Below are the code and all the weights of a small trained network. Each question names an input and a target symbol and asks about switching units off, where a switched-off unit gives its printed mean instead of its output.

import numpy as np


def w(rows, s, z=0):
    codes = np.array(rows[::2]) - 128.0
    scale = np.full(codes.shape[1], s)
    scale[-1] = z or s
    return codes * scale


def f(y):
    return np.maximum(y, 0)


def softmax(a):
    e = np.exp(a - a.max(-1, keepdims=True))
    return e / e.sum(-1, keepdims=True)


def log_softmax(a):
    a = a - a.max(-1, keepdims=True)
    return a - np.log(np.exp(a).sum(-1, keepdims=True))


def net(x, mask):
    ids = ['ΓΔΛΠΦΨΩαεζηθμτ'.index(c) for c in x.split()]
    T = len(ids)
    res = E[ids] + P[:T]
    r = res
    for j in range(3):
        rows = slice(2 * j, 2 * j + 2)
        q, k, v = (r @ M[0][rows].T for M in (Q, K, V))
        z = softmax(np.where(np.tri(T) > 0, q @ k.T / 2**0.5, -1e9)) @ v
        o = O[0][rows]
        res = res + np.where(mask[j], z, o[:, -1]) @ o[:, :-1]
    y = f(res @ A[0][:, :-1].T + A[0][:, -1])
    res = res + np.where(mask[3:7], y, B[0][:, -1]) @ B[0][:, :-1]
    return log_softmax(res[-1] @ U[:, :-1].T + U[:, -1])


Q, K, V, O, A, B = {}, {}, {}, {}, {}, {}
E = w([
[76,143,139],'Γ',
[116,162,98],'Δ',
[160,101,65],'Λ',
[120,113,118],'Π',
[250,143,66],'Φ',
[135,179,146],'Ψ',
[164,131,137],'Ω',
[84,91,132],'α',
[125,86,124],'ε',
[156,226,140],'ζ',
[71,115,86],'η',
[129,86,116],'θ',
[180,109,106],'μ',
[40,189,125],'τ',
],0.021)
P = w([
[144,65,189],'0',
[123,144,175],'1',
[17,166,6],'2',
[140,52,197],'3',
[128,135,171],'4',
[47,220,34],'5',
[138,49,198],'6',
[130,135,165],'7',
[62,238,46],'8',
[139,50,196],'9',
[132,138,162],'10',
[72,248,53],'11',
[138,48,195],'12',
[132,140,159],'13',
],0.013)
Q[0] = w([
[124,188,119],'h1',
[251,171,79],'h1',
[139,90,55],'h2',
[147,120,122],'h2',
[123,54,127],'h3',
[99,224,118],'h3',
],0.015)
K[0] = w([
[84,220,93],'h1',
[178,149,9],'h1',
[115,125,37],'h2',
[144,183,79],'h2',
[115,84,174],'h3',
[112,222,19],'h3',
],0.012)
V[0] = w([
[191,92,161],'h1',
[159,24,246],'h1',
[104,16,254],'h2',
[101,72,55],'h2',
[109,106,138],'h3',
[112,186,48],'h3',
],0.004)
O[0] = w([
[247,115,122,51],'h1',
[233,149,119,4],'h1',
[91,17,192,148],'h2',
[137,143,4,93],'h2',
[101,165,162,119],'h3',
[190,192,31,239],'h3',
],0.0037,0.0024)
A[0] = w([
[114,4,121,40],'n1',
[87,188,155,130],'n2',
[82,90,236,90],'n3',
[143,53,213,3],'n4',
],0.017,0.0049)
B[0] = w([
[134,162,7,180],'n1',
[196,113,91,255],'n2',
[56,183,163,244],'n3',
[152,4,148,211],'n4',
],0.016,0.0088)
U = w([
[60,213,158,149],'Γ',
[153,159,58,146],'Δ',
[138,100,107,104],'Λ',
[117,129,153,254],'Π',
[234,79,126,13],'Φ',
[171,203,208,230],'Ψ',
[156,111,247,214],'Ω',
[22,126,137,39],'α',
[111,95,118,166],'ε',
[243,122,174,86],'ζ',
[72,119,97,67],'η',
[120,90,104,82],'θ',
[191,76,178,235],'μ',
[65,206,39,92],'τ',
],0.011,0.0051)

Each question gives the input, a string of symbols that net reads in full, and the target symbol t.
The units are the heads (2 rows each of Q, K, V and O) and the neurons (one row each of A and B). Each row of codes is followed by its name. A weight is (code - 128) times the scale printed after its matrix; where a second scale follows, it is the last column's (O, A, B and U).
mask holds one flag per unit, heads first, then neurons. A switched-off unit (its flag False) gives its mean, the last column of its rows in O or B, instead of its output. The means were averaged over made-up inputs and are rounded, as every weight is.
A unit's drop is (log p(t) with every unit on - log p(t) with that unit switched off) / (log p(t) with every unit on - log p(t) with every unit switched off).
The circuit of an input: a set's keep is (log p(t) with only the set's units on - log p(t) with every unit switched off) / (log p(t) with every unit on - log p(t) with every unit switched off). Starting from all 7 units, units are removed one at a time, each time the one whose removal leaves the highest keep (on an exact tie, the one counted first), for as long as the keep stays at least 0.8.
circuit, biggest first: the units of the circuit, biggest drop first
top k neurons: the k neurons with the biggest drops, biggest first
drop of u: that unit's drop, to one decimal
input Π Δ Ω α ζ Δ, target Δ: circuit, biggest first -> (n3)
input Γ Π τ Ψ, target Ω: circuit, biggest first -> (n4 n3 n1 h2)
input τ Ψ Γ Ψ ζ, target ζ: top 2 neurons -> (n2 n3)
input Φ Π Ω θ Γ, target Γ: circuit, biggest first -> (n4 n3)
input θ μ τ μ α, target α: top 2 neurons -> (n3 n2)
input τ Π Γ Ψ Ω, target Ω: circuit, biggest first -> (n1 n2)
input Φ Γ Γ μ, target Φ: circuit, biggest first -> (n4 n1)
input Ψ Γ ε τ, target Γ: circuit, biggest first -> (n3 n4)
input Ψ Ω Ω Ω Ω, target Ω: top 3 neurons -> (n1 n2 n4)
input η Ω η η ε Γ τ Γ η Λ, target Δ: top 3 neurons -> (n1 n3 n4)
input Γ Ψ Ψ Δ Φ Ψ α τ α Γ Δ ε Γ ζ, target ζ: top 3 neurons -> (n3 n2 n1)
input Ψ η Ψ Φ Λ Φ Ψ η ζ ε Π μ Ψ, target Ω: drop of n1 -> 0.2
input Ψ ζ Φ τ η Φ Ψ Δ Φ τ, target Γ: drop of n2 -> -0.1
input ζ τ Ψ Γ Γ Ψ μ Λ μ Ψ ζ Γ, target Δ: circuit, biggest first -> (n2)
input Ψ Π α ε η α τ Π Ψ Λ, target Δ: drop of h2 -> 0.2
